W = ((5629, 5532, 5581, 6271, 6334, 6697, 5993, 5564, 6195, 6865, 5308, 6334, 6452, 6865), (7401, 6283, 4611, 7416, 6079, 8220, 6160, 6532, 7359, 6345, 1873, 6079, 7745, 6345), (7022, 6468, 4928, 7087, 5833, 7745, 6019, 6468, 7079, 6105, 3128, 5833, 7289, 6105), (7041, 6279, 5093, 7137, 6072, 7645, 6046, 6490, 7222, 6137, 2835, 6072, 7230, 6137), (8233, 7330, 6539, 5848, 5786, 4864, 5870, 7410, 6273, 3417, 6804, 5786, 5146, 3417), (5562, 5681, 6073, 6005, 6196, 6161, 5962, 5818, 5821, 6520, 6255, 6196, 6009, 6520), (5685, 5649, 5968, 6045, 6136, 6097, 6001, 5621, 5969, 6703, 6361, 6136, 5988, 6703), (7391, 6481, 4578, 7365, 5886, 8200, 6239, 6395, 7419, 6256, 1811, 5886, 7583, 6256), (5406, 5904, 6026, 6000, 6145, 5959, 6046, 5812, 5892, 6322, 6369, 6145, 6101, 6322), (5753, 5847, 5630, 6420, 6256, 7190, 6037, 5859, 6248, 6813, 4718, 6256, 6617, 6813))
Rows and columns are counted from 1.
row 1 col 1 = 5629
row 5 col 7 = 5870
row 5 col 6 = 4864
row 1 col 8 = 5564
row 10 col 5 = 6256
row 8 col 4 = 7365
row 3 col 12 = 5833
row 3 col 6 = 7745
row 3 col 8 = 6468
row 2 col 12 = 6079
row 8 col 5 = 5886
row 1 col 14 = 6865
row 10 col 14 = 6813
row 10 col 9 = 6248
row 10 col 10 = 6813
row 6 col 11 = 6255
row 5 col 2 = 7330
row 7 col 4 = 6045
row 2 col 5 = 6079
row 9 col 8 = 5812
row 6 col 3 = 6073
row 8 col 3 = 4578
row 2 col 11 = 1873
row 9 col 4 = 6000
row 3 col 2 = 6468
row 7 col 14 = 6703
row 9 col 12 = 6145
row 10 col 11 = 4718
row 7 col 8 = 5621
row 7 col 10 = 6703
row 1 col 13 = 6452
row 10 col 6 = 7190
row 2 col 9 = 7359
row 2 col 1 = 7401
row 9 col 9 = 5892
row 6 col 13 = 6009

grid =
[[10 69 13 12 86 11 13 77]
 [78 26 17 86 12 74 19 18]]
Rows and columns are counted from 1.
(1, 1) => 10
(2, 2) => 26
(1, 6) => 11
(2, 7) => 19
(2, 1) => 78
(1, 4) => 12

B =
[[-21, -21, -20, 6, -22, 20, 13, 9, 28, 2, -10, -12],
 [35, 21, -5, 15, 9, -34, -23, 3, -14, -11, -16, -15],
 [3, 8, 12, -11, -7, 0, -3, -14, 1, 13, 7, 6],
 [-11, -15, -18, 8, -20, 9, 7, 9, 23, -7, -16, -11],
 [4, 8, 11, -7, -7, -1, 1, -5, -3, 7, 12, 5],
 [-1, 11, 8, -10, 2, -3, -11, -14, -9, 12, 14, 16],
 [-6, 2, 4, -9, -9, 4, -4, -14, 4, 15, 9, 12],
 [-2, 7, 7, -12, -10, 1, -3, -13, 4, 15, 6, 7],
 [7, 10, -1, -10, -1, -11, -14, -6, -1, 11, -5, -5],
 [-10, 3, 0, -4, -5, 4, 0, -1, -5, -2, 15, 15],
 [39, 28, 1, 9, 18, -35, -29, -6, -18, -4, -17, -18],
 [17, 18, 10, -6, 3, -14, -14, -13, -7, 9, -1, -1]]
Indices start at 1.
row 1 col 1	-21
row 10 col 5	-5
row 2 col 6	-34
row 9 col 4	-10
row 12 col 4	-6
row 10 col 2	3
row 12 col 2	18
row 5 col 3	11
row 7 col 3	4
row 3 col 3	12
row 4 col 6	9
row 12 col 5	3
row 8 col 10	15
row 3 col 12	6
row 4 col 12	-11
row 1 col 4	6
row 10 col 10	-2
row 11 col 2	28
row 7 col 11	9
row 12 col 9	-7
row 12 col 11	-1
row 10 col 11	15
row 6 col 2	11
row 1 col 12	-12
row 5 col 1	4
row 4 col 1	-11
row 1 col 6	20
row 2 col 3	-5
row 5 col 6	-1
row 9 col 8	-6
row 3 col 9	1
row 8 col 11	6
row 12 col 3	10
row 8 col 4	-12
row 6 col 12	16
